Moves between items:
J59 @ J743
J59 % J117
J59 ~ J260
J414 @ J223
J414 % J325
J414 ~ J743
J425 @ J188
J425 % J893
J425 ~ J520
J694 @ J705
J694 % J631
J694 ~ J831
J981 @ J885
J981 % J898
J981 ~ J800
J341 @ J893
J341 % J520
J341 ~ J663
J982 @ J495
J982 % J934
J982 ~ J264
J856 @ J846
J856 % J85
J856 ~ J909
J538 @ J199
J538 % J223
J538 ~ J325
J979 @ J806
J979 % J905
J979 ~ J856
J75 @ J251
J75 % J694
J75 ~ J726
J698 @ J800
J698 % J228
J698 ~ J871
J165 @ J963
J165 % J969
J165 ~ J363
J955 @ J811
J955 % J981
J955 ~ J203
J897 @ J909
J897 % J976
J897 ~ J814
J356 @ J698
J356 % J438
J356 ~ J41
J806 @ J658
J806 % J533
J806 ~ J846
J651 @ J773
J651 % J851
J651 ~ J992
J263 @ J398
J263 % J532
J263 ~ J470
J865 @ J264
J865 % J500
J865 ~ J697
J814 @ J157
J814 % J210
J814 ~ J440
J963 @ J236
J963 % J151
J963 ~ J182
J339 @ J897
J339 % J471
J339 ~ J607
J34 @ J471
J34 % J607
J34 ~ J661
J260 @ J482
J260 % J598
J260 ~ J571
J653 @ J59
J653 % J188
J653 ~ J893
J357 @ J651
J357 % J892
J357 ~ J231
J448 @ J409
J448 % J806
J448 ~ J905
J571 @ J423
J571 % J59
J571 ~ J188
J765 @ J607
J765 % J661
J765 ~ J344
J804 @ J708
J804 % J896
J804 ~ J902
J811 @ J153
J811 % J885
J811 ~ J898
J117 @ J629
J117 % J482
J117 ~ J598
J223 @ J34
J223 % J765
J223 ~ J24
J892 @ J851
J892 % J992
J892 ~ J282
J619 @ J478
J619 % J982
J619 ~ J283
J461 @ J17
J461 % J120
J461 ~ J165
J362 @ J697
J362 % J811
J362 ~ J981
J909 @ J448
J909 % J979
J909 ~ J157
J807 @ J690
J807 % J75
J807 ~ J267
J29 @ J896
J29 % J902
J29 ~ J251
J480 @ J210
J480 % J440
J480 ~ J339
J992 @ J107
J992 % J161
J992 ~ J118
J705 @ J824
J705 % J804
J705 ~ J29
J471 @ J976
J471 % J814
J471 ~ J480
J482 @ J538
J482 % J414
J482 ~ J423
J598 @ J414
J598 % J423
J598 ~ J59
J607 @ J814
J607 % J480
J607 ~ J406
J478 @ J873
J478 % J495
J478 ~ J934
J409 @ J949
J409 % J658
J409 ~ J533
J708 @ J425
J708 % J341
J708 ~ J646
J145 @ J653
J145 % J425
J145 ~ J341
J941 @ J532
J941 % J470
J941 ~ J401
J773 @ J470
J773 % J401
J773 ~ J107
J344 @ J406
J344 % J199
J344 ~ J223
J41 @ J871
J41 % J398
J41 ~ J532
J204 @ J981
J204 % J203
J204 ~ J698
J824 @ J145
J824 % J708
J824 ~ J896
J885 @ J283
J885 % J865
J885 ~ J429
J846 @ J60
J846 % J785
J846 ~ J448
J118 @ J154
J118 % J651
J118 ~ J892
J401 @ J673
J401 % J96
J401 ~ J74
J658 @ J231
J658 % J476
J658 ~ J60
J905 @ J533
J905 % J846
J905 ~ J85
J726 @ J631
J726 % J831
J726 ~ J807
J631 @ J804
J631 % J29
J631 ~ J690
J532 @ J330
J532 % J356
J532 ~ J673
J429 @ J500
J429 % J697
J429 ~ J811
J138 @ J294
J138 % J106
J138 ~ J478
J871 @ J955
J871 % J204
J871 ~ J330
J673 @ J438
J673 % J41
J673 ~ J263
J440 @ J541
J440 % J897
J440 ~ J471
J304 @ J120
J304 % J165
J304 ~ J799
J423 @ J325
J423 % J743
J423 ~ J117
J851 @ J401
J851 % J107
J851 ~ J161
J60 @ J984
J60 % J270
J60 ~ J409
J583 @ J304
J583 % J294
J583 ~ J106
J433 @ J461
J433 % J304
J433 ~ J294
J438 @ J228
J438 % J871
J438 ~ J398
J984 @ J118
J984 % J357
J984 ~ J949
J893 @ J260
J893 % J727
J893 ~ J38
J914 @ J663
J914 % J824
J914 ~ J804
J873 @ J363
J873 % J433
J873 ~ J583
J690 @ J902
J690 % J251
J690 ~ J694
J182 @ J140
J182 % J17
J182 ~ J120
J831 @ J29
J831 % J690
J831 ~ J75
J157 @ J905
J157 % J856
J157 ~ J541
J270 @ J357
J270 % J949
J270 ~ J658
J476 @ J282
J476 % J984
J476 ~ J270
J151 @ J267
J151 % J140
J151 ~ J17
J896 @ J341
J896 % J646
J896 ~ J914
J898 @ J865
J898 % J429
J898 ~ J362
J949 @ J892
J949 % J231
J949 ~ J476
J17 @ J720
J17 % J68
J17 ~ J963
J228 @ J362
J228 % J955
J228 ~ J204
J646 @ J520
J646 % J663
J646 ~ J824
J969 @ J151
J969 % J182
J969 ~ J461
J96 @ J41
J96 % J263
J96 ~ J941
J106 @ J799
J106 % J873
J106 ~ J495
J799 @ J969
J799 % J363
J799 ~ J433
J663 @ J38
J663 % J145
J663 ~ J708
J843 @ J106
J843 % J478
J843 ~ J982
J363 @ J182
J363 % J461
J363 ~ J304
J785 @ J270
J785 % J409
J785 ~ J806
J541 @ J85
J541 % J909
J541 ~ J976
J210 @ J856
J210 % J541
J210 ~ J897
J661 @ J480
J661 % J406
J661 ~ J199
J120 @ J68
J120 % J963
J120 ~ J969
J294 @ J165
J294 % J799
J294 ~ J873
J727 @ J598
J727 % J571
J727 ~ J653
J697 @ J619
J697 % J153
J697 ~ J885
J325 @ J765
J325 % J24
J325 ~ J629
J74 @ J263
J74 % J941
J74 ~ J773
J720 @ J831
J720 % J807
J720 ~ J236
J976 @ J979
J976 % J157
J976 ~ J210
J629 @ J344
J629 % J538
J629 ~ J414
J495 @ J433
J495 % J583
J495 ~ J138
J107 @ J96
J107 % J74
J107 ~ J154
J38 @ J571
J38 % J653
J38 ~ J425
J934 @ J583
J934 % J138
J934 ~ J843
J161 @ J74
J161 % J154
J161 ~ J651
J533 @ J476
J533 % J60
J533 ~ J785
J800 @ J429
J800 % J362
J800 ~ J955
J902 @ J646
J902 % J914
J902 ~ J705
J264 @ J138
J264 % J843
J264 ~ J619
J231 @ J992
J231 % J282
J231 ~ J984
J398 @ J204
J398 % J330
J398 ~ J356
J154 @ J941
J154 % J773
J154 ~ J851
J199 @ J339
J199 % J34
J199 ~ J765
J203 @ J898
J203 % J800
J203 ~ J228
J743 @ J24
J743 % J629
J743 ~ J482
J267 @ J694
J267 % J726
J267 ~ J720
J470 @ J356
J470 % J673
J470 ~ J96
J520 @ J727
J520 % J38
J520 ~ J145
J85 @ J785
J85 % J448
J85 ~ J979
J188 @ J117
J188 % J260
J188 ~ J727
J68 @ J807
J68 % J236
J68 ~ J151
J140 @ J726
J140 % J720
J140 ~ J68
J282 @ J161
J282 % J118
J282 ~ J357
J153 @ J982
J153 % J283
J153 ~ J865
J500 @ J843
J500 % J619
J500 ~ J153
J24 @ J661
J24 % J344
J24 ~ J538
J283 @ J934
J283 % J264
J283 ~ J500
J251 @ J914
J251 % J705
J251 ~ J631
J236 @ J75
J236 % J267
J236 ~ J140
J330 @ J203
J330 % J698
J330 ~ J438
J406 @ J440
J406 % J339
J406 ~ J34

The rows follow the links: the fewer symbols apart two items are, the more alike their rows tend to be.

Each row is also shifted at random along 9 hidden directions that mean nothing.

Each row, then its item:
179 -160 -42 98 191 -112 28 114 140 -108 -175 153 142 187 -503 181 191 283 59 -106 410 -179 -163 533 -295 89 -116 -110 -143 108 35 -169 306 -52 51 77 98 -57 -187 99 -67 -> J804
195 27 -23 -19 -89 -138 20 -490 283 -223 -192 -6 527 114 -104 -179 61 -18 62 57 350 14 111 -77 117 -49 149 -322 365 13 86 197 -27 84 -210 -176 -150 -96 -181 165 -196 -> J984
-19 -81 -191 28 147 101 37 417 -386 59 533 162 -387 8 88 113 58 40 -356 -175 -396 63 -124 -15 201 436 71 -40 -241 -253 2 125 -17 139 276 64 -324 283 43 157 281 -> J896
-13 -21 267 -96 197 148 65 242 -11 111 -349 -171 -322 -30 -57 -100 220 57 -101 -45 -135 -117 -5 101 -74 272 158 50 -189 73 51 -61 76 -16 34 302 142 -191 -155 114 168 -> J24
139 57 -70 -61 -20 -371 99 88 -247 121 38 -243 -164 -26 -16 -13 -43 115 -9 -222 15 -361 7 312 175 290 -409 28 -86 235 -23 39 95 16 154 -141 -114 335 125 30 -216 -> J541
-27 -79 145 -105 138 -59 253 52 136 148 -361 -230 -166 -17 -5 -315 70 65 -115 60 -163 76 348 -249 44 37 114 185 64 -7 125 -74 -96 -182 112 278 176 -105 76 -40 32 -> J765
333 -273 -122 -38 129 178 -227 -66 -57 135 -96 327 -82 138 -352 165 -13 -147 -38 83 -361 227 -83 -89 198 -308 70 144 -74 -129 227 130 -9 -233 -154 13 -170 -86 196 -659 290 -> J495
49 -42 -335 40 -68 14 -39 142 0 -264 126 390 75 136 -88 262 282 252 -150 -120 140 -25 -225 444 -228 314 -99 -200 -129 166 222 172 348 104 -130 -10 -57 117 -390 347 288 -> J341
404 -160 -178 -50 -142 172 -152 492 42 -156 -267 96 155 77 -278 397 129 314 183 -141 108 285 -493 400 -7 12 -103 -12 -27 269 -158 -6 232 128 -334 110 -602 -176 -234 -222 376 -> J898
-307 62 -415 -120 -224 -137 -225 34 40 377 332 198 85 -31 189 175 -5 13 -45 -22 -20 -117 -226 -324 161 -178 -370 -142 -2 -72 -102 113 61 113 -231 -499 -98 103 18 -70 -78 -> J74
64 -116 464 -340 -26 303 -55 477 -349 113 -92 -350 -79 -179 240 -319 10 -367 169 -14 -5 268 -362 -107 350 102 184 -194 -121 15 -456 -195 -377 556 -106 -140 -662 -409 29 -232 -125 -> J773
-181 -612 -376 -466 31 -221 -157 408 -519 201 60 -18 189 358 -625 -214 309 -113 -94 -356 -54 251 -435 212 412 214 -198 -493 -89 18 37 -97 -26 402 -170 -293 -1170 -19 147 -581 -57 -> J629
-608 109 -253 158 -54 357 -290 -128 -4 -346 506 381 367 6 109 279 -92 -60 -85 55 50 25 -321 -88 -100 105 495 -392 268 -284 -46 298 257 516 -160 76 -333 -22 -421 584 458 -> J799
312 150 17 -18 -125 -159 -120 38 67 379 -449 -233 -4 -161 -2 -8 81 142 130 -10 141 -343 133 221 -61 64 -283 446 -262 112 -38 -65 330 -220 14 79 198 95 168 281 -423 -> J673
-288 -84 -365 -64 -112 51 -341 -195 347 105 41 142 102 171 -109 257 33 -36 6 71 -94 104 -102 -294 -92 -328 -152 -337 69 -81 98 89 -212 -77 -367 -131 -241 -346 59 -524 14 -> J470
-307 -14 169 -30 -13 -509 254 -58 -68 -162 -145 -541 -69 43 -301 -81 -92 127 299 -111 39 38 368 130 15 -123 -200 -116 106 165 -87 -464 -372 -211 34 -7 86 85 280 -479 -464 -> J210
107 194 207 161 133 337 -102 -264 122 131 486 103 -413 -58 550 -76 51 -295 -343 91 -90 -202 -151 -438 119 239 154 -474 -177 -333 -18 346 -378 163 122 -310 120 -177 -177 259 -130 -> J533
787 96 143 -147 -174 326 -68 62 77 163 -325 81 307 1 225 -335 -11 -117 -15 98 128 78 -204 13 0 -73 -50 627 7 157 -46 129 436 54 88 8 -197 -5 39 341 260 -> J264
-548 188 13 226 -231 9 -433 244 -230 -229 167 -42 -47 11 -375 713 403 368 365 -220 -6 -63 -193 767 -476 -78 -99 -136 -555 9 -127 -560 251 -162 -488 -163 303 255 -122 94 -251 -> J843
466 128 93 32 -128 277 -71 -151 399 -60 -56 264 353 1 249 -76 -48 -80 91 200 460 -8 -197 -114 -198 -234 -79 121 70 124 -130 26 118 117 36 -166 174 -308 -163 239 16 -> J153
601 -207 407 8 217 131 141 507 -142 205 -400 -110 -69 49 -248 -135 198 130 64 -150 426 -30 -454 493 -138 130 -39 274 -282 154 -228 -226 422 9 202 67 29 -148 -206 155 -114 -> J705
-413 313 86 214 44 -100 -146 -569 236 -377 277 -162 -84 9 9 156 85 25 -43 59 -178 -228 518 -60 -75 189 218 -545 -85 -243 120 -81 -430 -112 -69 14 295 4 40 175 -331 -> J60
-19 -184 -61 62 15 480 -151 613 -620 -150 573 426 -537 1 340 338 365 -187 -309 -200 -234 210 -739 414 -10 557 136 -545 -500 21 122 328 -124 430 -219 -160 -428 -5 -508 86 424 -> J425
-298 -27 84 62 61 -247 190 -248 109 -51 71 -217 251 135 -244 -340 -300 -46 108 35 190 44 338 -189 -154 -328 -16 274 249 -150 -36 -353 -23 -234 384 94 159 155 388 -104 -224 -> J690
93 -171 -176 -62 30 185 -143 329 -348 44 11 -16 -233 185 -184 92 -47 -40 -156 -168 -429 194 -246 231 -6 125 0 321 -107 27 180 208 212 -63 111 396 -633 202 167 -298 619 -> J694
218 -424 -235 -68 187 -232 -125 120 -69 172 -193 433 203 11 -633 271 128 116 178 -47 256 -63 -121 397 139 -163 -146 -137 -207 29 2 -97 143 -10 -205 -113 46 -153 -16 -382 -304 -> J304
-443 6 79 95 -203 306 -281 30 160 -270 318 88 217 167 -72 244 157 -102 236 39 124 418 -270 -83 -354 -437 139 -404 -46 -134 -184 -440 -220 71 -367 -305 -43 -303 -88 -328 -31 -> J619
120 -136 -275 23 215 -303 -173 -348 287 24 20 161 -260 229 -417 365 55 154 -24 -30 16 -335 17 197 9 -51 -512 -503 -177 148 182 61 -284 -247 -115 -258 131 -188 84 -677 -244 -> J979
-319 -197 -192 -21 -18 300 -181 447 -380 -111 328 291 -339 -141 196 346 50 -173 -66 -26 -274 212 -250 243 -33 219 154 -184 -341 -44 18 74 -213 268 -120 197 -291 -147 -90 -102 267 -> J17
-66 -158 -65 14 -103 150 78 -124 181 16 112 272 279 -16 295 -263 -160 -294 -19 194 443 169 -131 -214 -254 -258 47 15 181 16 24 58 -48 155 86 -73 85 -309 -84 82 -87 -> J140
39 -8 -48 -228 -44 -362 94 88 65 237 -413 -195 22 -92 -281 36 -82 221 238 2 -255 -9 310 -169 287 -360 -345 310 68 190 -95 -295 -72 -299 -185 -105 217 57 360 -575 -87 -> J154
-468 -64 301 5 3 174 142 -267 48 -211 374 75 251 135 241 -377 -34 -389 10 121 387 207 -278 -339 -217 -296 220 -488 338 -94 -49 -91 -243 326 -36 -434 135 -223 -240 -31 0 -> J571
-433 -13 -295 60 -168 99 137 215 434 151 -4 324 111 43 111 236 -3 247 14 184 -67 412 -25 -590 -409 -669 -53 368 300 -18 38 -147 191 -288 -238 -3 568 -84 -145 -222 522 -> J963
212 2 64 49 34 0 -228 -244 -61 190 -8 -53 -141 -193 150 -15 -72 -292 36 46 103 -350 118 238 118 278 1 -153 -342 -108 14 177 -208 118 51 32 -96 -162 103 200 -612 -> J532

Where do the symbols, taken in turn from left to right, take each start?
Answers are names.
-158 426 143 51 -97 368 -222 -294 274 -78 -22 -119 -91 -184 493 29 -155 -151 -30 199 -143 -322 114 -188 -159 176 232 51 28 -27 -29 240 -19 177 26 291 93 -257 -102 490 258
@ ~ @ ~ @ %: J955
-396 404 380 -34 -133 175 -121 135 22 -138 -170 -477 -117 -241 206 42 -40 34 262 21 -166 -109 183 48 -128 74 188 131 -112 46 -295 -353 -113 113 -80 271 129 -106 35 262 -11
@ ~ @ % % % %: J955
-664 118 -171 -34 41 -61 -242 -437 106 -466 106 3 247 232 -319 103 76 39 -17 -73 31 -416 85 348 -236 320 142 -520 129 75 221 62 162 307 -42 260 -240 -20 -181 318 266
~ ~ ~ % @ % @: J406
-208 -111 52 45 -16 -230 198 39 -287 4 395 145 -65 -41 91 -123 120 -95 -30 -57 116 19 81 34 -41 -78 -163 -199 -142 -19 32 -284 -183 -45 34 -424 460 242 51 -50 -413
@ @ % % @ %: J661
-43 -8 153 14 124 -123 124 -113 -437 -198 280 79 -338 -143 149 -54 11 -218 -97 -49 -171 -192 295 329 85 312 -19 -98 -301 111 158 -41 -301 12 169 -25 322 217 111 12 -192
% % @ @ % % % %: J406
225 -40 -540 -37 21 214 -296 -21 -14 -40 -106 493 91 97 -186 379 -79 137 -219 -12 -456 -15 -143 72 152 145 136 289 168 -10 342 623 586 31 -116 400 -432 151 -97 133 940
~ @ @ @ @ ~: J726
105 -225 291 -55 111 263 -124 732 -680 -74 -59 40 -186 -297 -115 253 222 -48 207 -182 143 -49 -428 810 144 531 277 -192 -599 84 -320 -160 93 538 -111 200 -385 -174 -251 328 -161
~ @ @ @ % ~ ~ ~ ~: J267
-68 387 365 52 -168 313 -193 -16 -163 -501 176 -198 111 -219 299 12 -21 -126 209 26 126 -148 99 447 -197 397 265 -21 -271 69 -327 -269 -86 398 133 245 -132 -58 -5 726 -137
% ~ ~ % ~ ~ ~ ~: J865
130 -155 234 2 6 -159 240 196 32 143 -502 -156 -69 -111 -167 -126 -17 113 276 77 139 122 295 196 -270 -387 -211 644 -163 265 11 -498 -8 -462 95 225 613 -65 296 -337 -274
% ~ ~ @ % ~: J831
-128 -67 -373 110 42 -127 -90 -515 162 -78 235 356 29 96 32 53 -303 -196 -171 171 -41 -153 245 -23 -184 -141 -118 115 113 -13 385 284 -73 -194 208 170 119 43 228 -131 92
@ % @ ~ ~ %: J914
-628 124 -383 108 -122 -259 78 227 -77 -276 311 19 -121 103 -282 380 219 525 -79 -166 -454 138 385 92 -198 72 -108 91 -74 -68 116 -358 79 -323 -47 131 297 538 141 19 283
% % ~ % @ % % @: J629
-565 -208 -427 -149 155 -278 -78 -207 30 119 335 122 -36 209 -289 -65 36 -49 -214 -51 -250 -49 184 -349 204 15 -77 -402 83 -228 240 57 -237 30 19 -118 -161 11 204 -395 -61
@ % @ @ @ @ @: J658
931 -352 207 -174 118 74 121 221 -59 614 -477 147 207 -13 -208 -408 -4 -132 49 86 176 235 -259 -231 279 -456 -104 641 -10 -12 -81 -13 336 -198 44 -265 28 -49 164 -306 -104
~ ~ % @ @ ~ @ @ ~: J236
69 -116 112 -344 -249 -92 3 733 -230 612 -360 -446 -14 -84 -97 -210 191 134 246 -180 -126 314 -218 -151 254 -264 -355 426 -206 87 -396 -501 106 -74 -194 -270 -302 80 290 -391 -247
@ ~ % @ @ ~ @ % @: J500
308 67 278 -64 54 -40 109 -173 21 -172 -412 -151 76 -113 -26 -58 -59 -16 160 53 35 -32 139 55 227 17 144 -52 143 175 -11 81 -142 35 -172 45 49 -131 -97 -98 -30
@ % @ @ ~ @ @ ~ %: J955
-345 12 -399 256 -50 178 -268 -197 40 -53 476 485 -146 141 162 439 -88 -103 -213 45 -1 -156 -374 171 -409 -24 -90 -204 -47 -39 326 438 173 3 -48 11 24 3 -228 60 347
% % ~ ~ @ ~ ~ ~ %: J251
-80 -87 -77 2 -23 111 64 90 -155 -93 155 -67 -257 84 272 78 -51 -118 -179 -91 -191 167 -310 -65 80 181 18 -288 155 99 133 439 -196 147 -73 23 -509 -61 -227 -235 391
% % ~ @ @ ~ ~ ~: J905
186 128 612 259 296 271 148 -354 434 -256 -233 -60 126 67 21 -234 -170 -157 116 199 639 -237 -89 151 -516 -103 313 -2 132 33 -100 -113 109 13 339 280 523 -483 -315 364 -102
~ ~ @ ~ % % % @: J520
272 -233 -265 -193 41 -292 233 212 -72 452 -331 -55 -233 12 -87 -236 112 126 -258 -63 -339 26 260 -178 292 152 -245 401 -36 47 286 161 129 -307 104 158 -64 223 199 -192 56
~ ~ @ @ ~ % % ~ %: J976
